Here is a tiny trained network, its code and every weight. The questions are about switching its units off for an input and a target symbol, where a switched-off unit gives its printed mean instead of its output.

import numpy as np


def w(rows, s, z=0):
    codes = np.array(rows[::2]) - 128.0
    scale = np.full(codes.shape[1], s)
    scale[-1] = z or s
    return codes * scale


def f(y):
    return np.maximum(y, 0)


def softmax(a):
    e = np.exp(a - a.max(-1, keepdims=True))
    return e / e.sum(-1, keepdims=True)


def log_softmax(a):
    a = a - a.max(-1, keepdims=True)
    return a - np.log(np.exp(a).sum(-1, keepdims=True))


def net(x, mask):
    ids = ['ΣΦΩαβτψ'.index(c) for c in x.split()]
    T = len(ids)
    res = E[ids] + P[:T]
    r = res
    for j in range(3):
        rows = slice(4 * j, 4 * j + 4)
        q, k, v = (r @ M[0][rows].T for M in (Q, K, V))
        z = softmax(np.where(np.tri(T) > 0, q @ k.T / 4**0.5, -1e9)) @ v
        o = O[0][rows]
        res = res + np.where(mask[j], z, o[:, -1]) @ o[:, :-1]
    y = f(res @ A[0][:, :-1].T + A[0][:, -1])
    res = res + np.where(mask[3:15], y, B[0][:, -1]) @ B[0][:, :-1]
    return log_softmax(res[-1] @ U[:, :-1].T + U[:, -1])


Q, K, V, O, A, B = {}, {}, {}, {}, {}, {}
E = w([
[98,115,91,127],'Σ',
[254,191,180,104],'Φ',
[115,31,149,199],'Ω',
[44,142,147,101],'α',
[70,162,88,163],'β',
[117,11,151,89],'τ',
[114,78,114,102],'ψ',
],0.018)
P = w([
[174,103,2,158],'0',
[143,101,64,119],'1',
[123,113,95,112],'2',
[115,122,117,106],'3',
[114,125,129,107],'4',
[112,130,139,107],'5',
[107,132,148,108],'6',
[106,136,153,110],'7',
[103,134,158,113],'8',
[104,137,163,112],'9',
[104,135,166,114],'10',
[102,140,170,116],'11',
[101,138,171,112],'12',
],0.0098)
Q[0] = w([
[191,137,87,95],'H0',
[117,94,178,92],'H0',
[116,163,33,156],'H0',
[83,169,118,114],'H0',
[117,90,110,174],'H1',
[15,164,201,146],'H1',
[115,58,75,34],'H1',
[68,79,159,186],'H1',
[15,122,51,92],'H2',
[126,124,58,124],'H2',
[120,180,80,254],'H2',
[78,157,66,162],'H2',
],0.0093)
K[0] = w([
[68,149,160,105],'H0',
[174,178,160,61],'H0',
[91,72,164,149],'H0',
[126,162,101,135],'H0',
[121,153,169,177],'H1',
[247,214,149,89],'H1',
[151,58,68,148],'H1',
[147,235,226,97],'H1',
[78,203,81,127],'H2',
[115,126,107,105],'H2',
[43,64,136,254],'H2',
[5,150,100,128],'H2',
],0.011)
V[0] = w([
[50,23,90,70],'H0',
[63,61,61,155],'H0',
[177,241,197,18],'H0',
[171,157,135,159],'H0',
[205,163,119,126],'H1',
[180,122,102,158],'H1',
[198,126,141,113],'H1',
[107,100,105,37],'H1',
[186,168,114,2],'H2',
[193,221,104,132],'H2',
[182,167,172,180],'H2',
[58,194,86,79],'H2',
],0.0093)
O[0] = w([
[137,136,58,93,254],'H0',
[136,139,66,86,189],'H0',
[128,118,171,183,61],'H0',
[119,130,170,146,91],'H0',
[94,197,94,139,142],'H1',
[109,155,96,116,140],'H1',
[128,203,99,120,170],'H1',
[115,144,200,87,198],'H1',
[195,131,116,173,159],'H2',
[254,149,112,104,38],'H2',
[182,182,138,109,32],'H2',
[120,88,55,116,183],'H2',
],0.0082,0.0029)
A[0] = w([
[95,84,19,21,229],'N0',
[31,62,155,42,254],'N1',
[134,254,86,111,71],'N2',
[104,228,143,67,165],'N3',
[25,181,131,69,152],'N4',
[157,210,183,115,38],'N5',
[138,221,170,143,126],'N6',
[64,157,99,195,97],'N7',
[133,243,92,58,150],'N8',
[205,193,29,114,108],'N9',
[78,37,135,143,29],'N10',
[186,25,88,181,96],'N11',
],0.009,0.0031)
B[0] = w([
[223,152,158,243,252],'N0',
[47,161,151,149,245],'N1',
[70,184,174,65,148],'N2',
[174,99,12,146,151],'N3',
[103,88,182,59,206],'N4',
[33,133,156,202,154],'N5',
[120,129,33,175,160],'N6',
[145,90,104,110,161],'N7',
[231,153,28,152,154],'N8',
[31,166,224,67,152],'N9',
[172,254,103,152,176],'N10',
[251,96,63,99,149],'N11',
],0.008,0.022)
U = w([
[173,119,8,186,113],'Σ',
[143,192,143,124,164],'Φ',
[78,140,230,105,117],'Ω',
[93,130,92,72,154],'α',
[153,173,64,97,2],'β',
[160,100,162,109,67],'τ',
[166,114,107,66,251],'ψ',
],0.014,0.0074)

Each question gives the input, a string of symbols that net reads in full, and the target symbol t.
The units are the heads (4 rows each of Q, K, V and O) and the neurons (one row each of A and B). Each row of codes is followed by its name. A weight is (code - 128) times the scale printed after its matrix; where a second scale follows, it is the last column's (O, A, B and U).
mask holds one flag per unit, heads first, then neurons. A switched-off unit (its flag False) gives its mean, the last column of its rows in O or B, instead of its output. The means were averaged over made-up inputs and are rounded, as every weight is.
A unit's drop is (log p(t) with every unit on - log p(t) with that unit switched off) / (log p(t) with every unit on - log p(t) with every unit switched off).
The circuit of an input: a set's keep is (log p(t) with only the set's units on - log p(t) with every unit switched off) / (log p(t) with every unit on - log p(t) with every unit switched off). Starting from the 12 units with the biggest drops (on a tie, the unit counted first), units are removed one at a time, each time the one whose removal leaves the highest keep (on an exact tie, the one counted first), for as long as the keep stays at least 0.8.
units of the circuit, in order: the units of the circuit, biggest drop first
top k neurons: the k neurons with the biggest drops, biggest first
heads that matter: for each layer, one digit per head in row order, 1 if its drop is at least 0.15 and else 0, layers parted by /
drop of u: that unit's drop, to one decimal
input Ω β Ω α α τ α α Φ ψ β, target β: top neuron -> N2
input α α β α Ω α Ω Ω ψ Ω Ω τ, target Σ: top 4 neurons -> N11; N9; N0; N4
input α α α α τ, target Σ: units of the circuit, in order -> H0; N0
input ψ Ω τ α, target Σ: units of the circuit, in order -> H0; N8
input α α α, target Ω: heads that matter -> 011
input Ω τ Ω, target Φ: heads that matter -> 101
input Ω τ τ, target Φ: top 3 neurons -> N0; N1; N10
input Ω τ Ω τ α α Ω Ω α τ Ω β, target Σ: top 2 neurons -> N0; N9
input α α α α α Σ α β Σ ψ, target Σ: top 4 neurons -> N9; N4; N11; N0
input τ τ τ, target Ω: top 2 neurons -> N1; N8
input α τ Ω α α τ, target Φ: top 3 neurons -> N10; N1; N0
input Ω α α τ α α α ψ, target Σ: drop of N6 -> -0.2
input α Ω Ω, target Φ: drop of N11 -> 0.0
input ψ α α Ω α α Ω Φ α ψ Ω, target Ω: drop of H2 -> 1.8
input α α Φ α, target α: drop of N7 -> 0.1
